Moves between states:
j630: t>j324, b>j611
j475: t>j514, b>j124
j121: t>j613, b>j189
j196: t>j327, b>j185
j958: t>j324, b>j353
j294: t>j924, b>j303
j573: t>j650, b>j858
j344: t>j1, b>j613
j488: t>j947, b>j958
j592: t>j318, b>j139
j261: t>j626, b>j324
j273: t>j161, b>j273
j858: t>j475, b>j514
j322: t>j560, b>j838
j924: t>j698, b>j848
j653: t>j488, b>j947
j324: t>j611, b>j454
j161: t>j273, b>j327
j611: t>j630, b>j595
j943: t>j838, b>j830
j327: t>j742, b>j102
j613: t>j406, b>j924
j102: t>j353, b>j653
j303: t>j185, b>j848
j321: t>j69, b>j448
j571: t>j69, b>j653
j514: t>j124, b>j121
j406: t>j196, b>j742
j830: t>j139, b>j899
j454: t>j595, b>j93
j650: t>j858, b>j475
j544: t>j327, b>j742
j997: t>j290, b>j406
j290: t>j294, b>j196
j899: t>j139, b>j261
j883: t>j448, b>j273
j185: t>j848, b>j322
j904: t>j573, b>j650
j645: t>j363, b>j943
j848: t>j322, b>j290
j838: t>j904, b>j573
j318: t>j261, b>j324
j698: t>j645, b>j560
j595: t>j738, b>j318
j738: t>j344, b>j1
j189: t>j645, b>j363
j626: t>j571, b>j69
j139: t>j899, b>j514
j124: t>j121, b>j613
j947: t>j958, b>j626
j448: t>j273, b>j161
j93: t>j883, b>j448
j560: t>j838, b>j904
j742: t>j958, b>j770
j353: t>j93, b>j883
j69: t>j653, b>j488
j363: t>j943, b>j627
j770: t>j816, b>j303
j816: t>j353, b>j185
j627: t>j595, b>j261
j1: t>j627, b>j324

In the rows, 132 means zero.

The rows follow the links: the fewer symbols apart two states are, the more alike their rows tend to be.

Each row is also shifted at random along 2 hidden directions that mean nothing.

Rows with their states:
 137   107    56   197   122   120   168   108   176   101   168   142   139   134    98   129   145   124   154   107   118   158   109   145   134   127    90   128   133   106   186   175    93   129   105   117   139   130   130   116   163   169    90   153   122   185   118   132   161   151   150   121   208   128   127   108    88   115   135   146   202   124   175   129   106    92; state j924
 115   107    81   171   121   141   158   112   172    87   149   122   111    98   108    90   145   122   114    99   112   124   118   146   136   150   133   114   132   122   114   117   136   111   128    98   149   115   101   138   160   108   124   150   122   163   134   116   184   149   149   111   176   140   157   148   113    85   113   149   210   138   167   153   131   146; state j185
 110   101    78   149   141   145   172    84   149    99   164   133   143    74   106   107   125    99   112    83   129   123   101   123   106   133   133   110   110   122   132    91   127   122   146    91   146   111   109   137   129    96   132   173    99   160   144   144   171   133   149    89   167   147   169   142   137    92   140   169   208   122   144   143   105   174; state j997
 108   113   110   135   145   123   147   114   125   161   135   138   137    52    97    69   145   160   110   110   140    89    88   138    92   180   133   130    80   136    96    89   132   151   143    68   137    76   132   112   106    78   189   166   128   159   174   117   152   122   190    90   135   134   199   167   167   104   142    86   195   114   133   129   131   174; state j406
 125   127   200   113   167   132   108   147   121   162    91   137   130   142   139   146   103   166   122   168   120   153   167    98    94   147   152   115   157   143    87   119   144   143   151   150   157    99   168   157   121    86   163    87   126    94   129   111   128   163   104   125    84   123   145   180   114   108   112   123    62   141   114   105   122   147; state j630
 104   115   109   145   134   134   147   106   144   116   123   129   106    58    94    69   149   154   113   106   125   112   116   149   132   178   140   136   106   128    97    98   148   110   150    72   145   106    94   123   135    87   163   158   124   155   143   100   160   153   170    85   144   125   176   158   149    95   132   115   200   132   149   155   139   172; state j770
 106    92    80   170   125   146   162   110   168    76   152   115   120    78    99    84   133   112    99    97   103   100   113   142   123   158   156   102   127   126   111    86   140   109   133    82   152   112    94   156   161    86   139   166   114   153   146   115   184   146   156   106   165   167   177   168   119    71   109   165   211   147   164   162   136   180; state j303
 119   131   165   123   166   156   144    90   138   100   123   139   129   170   154   197    74    82   127   133   127   219   170    85   100    81   148    89   183   122   140   121   138   111   161   181   178   139   155   175   132   116   103    92    96   100   106   152   142   166    47   143   129   150    99   146   104    96   131   226    72   154   139   122    81   151; state j611
 115   148   210   107   148   153   126   113   130   135    99   115   128   104   160   113   133    90   117    92   120   141   137   153   160   143   166   148   146   141    97    94   217   102   176   121   141   163   100   153   122   102   171   122   146   118   120   116   136   133   101   130    94   140   117   130   171   117   131   176   161   173   110   174   159   190; state j883
 141   125   166   140   125   131   133   179   108   170   155   141   196   127   137   132   117   143   150   107   127    68   124   102   112   127   159   126   148   140   110   120   114   177   115   125   121   130   180   126   118   113   182   147   134    97   160   182    78    90   174   160    57   154   182   167   133   135   134   130   103   116    75    96   133   162; state j592
 115   158   132    60   109   156   132   114   105   110   101   161    74   144   115   121   117   145   138   159   174   135   169   140   158   121   145   137   131   117   140   112   135    96   159   155   121   163    75   136   137   161   113   144   121   118   118   129   132   154   136   125   124   118    99   120   176   173   149   144    73   127   127   173   159   127; state j69
 120   139   204   117   151   147   131   120   122   132   102   105   136    94   162    99   143    82    99    72   118   111   116   151   147   144   173   137   135   150    86    84   218   109   175   107   146   164   100   162   113    94   180   123   147   117   138   119   137   123   110   124    93   141   131   136   176   108   124   167   176   158   106   171   161   203; state j161
 169   148    73   153   150   107   128   131   119   160   175   154   180   168   150   196   135   115   140   151   161   143    86   135   116    93    74   152   112   137   193   171    87   172   111   146   114   124   184   108    91   184    87   136   133   166   128   176   120    94   126   146   173   151   121    87   126   155   169   105   141   115   150   103   103    92; state j514
 149   109   131   184    98   129   137   190   163   122   170   112   175   135   137   108   138   134   157    94    98    74   141   138   147   142   156   123   163   126   121   153   118   159    90   122   123   151   143   134   178   136   152   140   144   105   146   157   101   106   182   178    97   144   153   153    91   120   101   138   143   121   111   113   150   129; state j363
 144   116    87   181   114   125   131   168   178   101   153   112   109   141   126   118   159   149   113   143    88   123   122   163   144   163   115   127   136   137   138   157   113   127   101   116   136   125   123   139   171   137    99   132   150   156   124    96   176   145   150   140   186   135   138   137    86    99    99   112   185   143   193   134   149   110; state j322
 160   131   105   141   158   102    87   193   120   169   154   114   152   141   163   156   149   157    70   191   119    81    92   151    92   169   136   129   102   181   105   105   101   180   116   115   112    93   175   148    88    97   139   122   157   139   157   120   151    85   145   141   147   164   175   147   128   116   110    73   130   138   153   105   158   143; state j858
 142   115   125   154   111   134   166   141   125   121   182   133   207   141   141   148   109    98   168    79   141   102   118   104   125    88   147   126   151   115   153   139   112   150   108   149   123   165   150   130   131   146   135   159   122   111   151   195    84    88   153   158    99   168   140   129   134   143   144   178   131   114    96   123   116   154; state j899
 108   159   125    64   102   152   154   101   103   100   117   162    84   165   120   144   106   120   164   168   183   160   176   119   159    80   126   132   149   102   185   141   121    91   144   189   121   167    86   126   145   189    84   140   113   122   115   151   125   154   113   128   144   116    73   100   171   184   168   162    59   118   130   168   129   104; state j626
 142   129   158   134   178   123   128   109   122   171   131   151   149   146   130   178   110   142   136   159   134   195   146    88    70   123   113   120   133   129   138   156   106   158   141   153   161    93   192   123   112   123   143   106   100   124   128   147   110   146    93   125   127   126   141   147   100   127   139   113    94   123   117    76    80   108; state j344
 161   105   123   179   101   126   135   199   147   126   178    97   185   129   143   106   138   136   132    99    94    45   117   151   130   154   172   120   149   145   103   118   108   169    87   101   122   141   145   143   153   113   154   154   151   102   160   164   116    77   185   173    99   166   195   168   110   114    91   143   154   129   120   111   159   156; state j189
 105   159   125    61   109   151   145    94   112   107   111   159    77   152   112   135   120   130   158   160   179   158   169   135   160   111   124   140   130   117   169   131   131    92   153   170   124   165    74   127   142   179    99   141   122   124   113   136   134   158   124   123   146   113    82    98   176   184   171   152    72   120   135   181   137   115; state j653

Start, symbols taken left to right, then the state you end at.
Answer with the state's name.
 117   141   200   121   147   163   140   110   125   111   109   103   146   109   173   116   134    55   109    64   114   130   119   148   160   122   178   134   152   140    96    83   217    99   174   117   134   183    99   175   124   106   153   126   144   127   130   132   142   117    88   135    98   149   105   135   164   105   132   207   171   173   114   178   142   205
b t -> j161
 108   103    64   171   128   150   184    82   155    69   168   130   131    90   115   106   123    77   108    69   121   135   103   138   111   122   139   105   136   105   139    99   131   113   135   100   155   127    96   160   155   108   113   163   102   166   150   138   182   136   144    98   188   164   148   140   128    78   122   198   217   136   168   158   111   179
b b b t -> j560
  99   104    86   158   140   145   173    84   155    98   142   130   127    73   112    96   138   106   113    84   136   134   104   137   119   139   132   111   124   117   132    95   145   114   150    92   156   122    90   136   137   105   132   168   107   167   144   129   174   142   145    90   169   146   148   131   142   101   140   164   213   130   154   156   115   174
t t b -> j770
 151   119   121   168    93   124   148   166   142   146   171   132   194   148   134   136   140   124   187    99   142   100   126   123   145   107   132   145   131   111   165   169   107   165    92   140   109   165   156   103   148   168   148   151   136   123   142   179    79   102   182   162   107   137   135   114   125   169   143   133   141   100   109   112   129   105
b b -> j261
 114   164   175    75   126   158   125   110   113   125    89   133    94   130   140   114   127   127   132   128   146   135   159   140   178   134   153   147   142   131   117   115   181    95   162   141   127   160    84   145   129   142   146   137   142   117   114   119   129   144   113   123   108   107    98   111   184   160   151   144   114   145   115   181   167   148
t b b -> j958
 119   156   201   114   148   141   134    83   128   130    83   131   126   142   157   137   134    91   155    99   136   196   144   135   165   112   122   155   145   131   143   149   206    93   169   143   149   167   109   126   132   150   134   110   135   136    95   124   122   156    71   123   117   102    69    98   152   144   164   163   144   158   117   166   129   143
b t b -> j273
 102   133   105   116   145   150   179    47   123   113   117   151   112    86   103   111   132   111   140    99   169   173   117   133   139   109   115   146   102   103   155   110   153    98   165   119   147   126    90   114   131   138   124   153   110   179   130   128   147   158   123    84   167   118   113   105   173   145   184   144   182   113   143   159   111   148
t b -> j353
 137   110    86   165   168   128   142   129   127   146   178   140   175   107   138   139   120   111    91   115   133    95    78   115    70   127   140   103   113   148   113    87   101   173   130    98   141    94   166   152    90    95   144   154   117   143   174   155   153    81   145   125   144   184   192   168   130    92   131   136   173   120   141   104   107   177
t t b -> j185
 147   126   107   147   139   136    98   201   161   105   163    93   127   145   163   138   144   117    52   172    85    72   110   155   106   167   178    82   144   177    83    76   118   152   114   114   130   119   133   205   131    85   106   115   149   123   157   111   190   105   116   153   158   190   165   182   108    60    62   163   149   169   172   138   166   178
b t b -> j514
 154   121    71   166   142   132   150   138   129   126   199   128   200   155   159   191   122    73   108   114   140   112    79   118   104    88   131   110   130   138   164   112   101   165   118   131   121   141   176   148   108   144   103   153   127   148   159   187   132    77   127   146   161   178   142   128   130   116   146   177   160   123   145   111    98   148
t b t -> j698
 152   126   124   158   111   124   154   142   121   148   168   145   200   137   135   148   132   115   172   104   149   103   114   123   135   105   124   139   137   124   165   159    99   171   103   136   108   155   169   101   129   160   146   154   135   125   152   190    78    89   168   158    96   140   138   122   122   164   161   125   126   103    86    98   117   120
t t t -> j899
 137   131   201   123   161   121   108   141   119   172    99   140   133   146   126   156   106   164   149   162   121   177   169    98   102   142   128   125   146   128   104   152   132   146   134   155   158   105   184   118   119   115   162    94   127   100   119   124   105   160   109   134    88   105   139   153   111   130   120   101    74   133    99    98   110   120
b b t b -> j595
  95   144   159    72   130   173   148   110   109    93   110   129    93    97   139    97   106    95    96   107   149   108   138   138   146   132   181   112   137   138    99    45   179    83   185   126   139   156    64   175   123   101   142   154   121   115   146   127   149   134   116   107   114   154   131   151   196   122   134   192   126   152   118   199   162   208
t b t -> j448
 107   160   181    97   151   150   134    93   116   130    79   134    98   117   132   107   132   114   140   114   148   172   142   147   168   136   133   155   133   129   127   117   200    91   174   130   148   156    84   129   137   126   151   127   144   139   115   112   137   158   109   116   119   104    95   110   171   153   157   151   143   155   120   177   148   154
b t t -> j273
 149   117    84   188    95   135   145   163   189    86   176   109   132   156   126   140   151   125   154   113   100   143   124   151   161   115   121   125   153   121   173   181   107   126    84   143   121   156   126   124   187   171    77   134   142   152   112   141   152   137   141   160   178   136   114   117    70   117   104   162   164   145   169   134   134    97
t t -> j363
 125   134   230   112   170   139    99   143   110   176    78   129   125   123   143   121   121   164   123   153   116   144   166   113   107   176   163   129   143   145    58   118   170   136   158   131   156   106   156   145   119    74   192    93   134    88   138   106   115   154   115   124    61   120   153   175   125   109   107   104    89   151    85   109   137   163
b b b -> j161
 108   114   163   109   123   169   150   144   117    94   152   136   170   141   155   148    70    80   117   100   122    93   167    79    92    94   215    63   192   128    93    48   136   130   148   162   145   155   141   190   136    88   148   133    97    52   155   193   115   108   116   158    66   186   151   192   145    94   103   244    57   128    82   145   130   204
t b t -> j653
 158   143    98   138   161   119    85   191   139   141   158   111   143   161   173   161   144   128    61   185   104    80    99   151    95   165   152   112   110   187   108   101   109   170   119   119   128   103   158   179    98   107   120   109   152   134   147   115   171    91   124   145   152   179   172   169   122    87    90   121   138   153   165   125   156   160
t b b -> j121
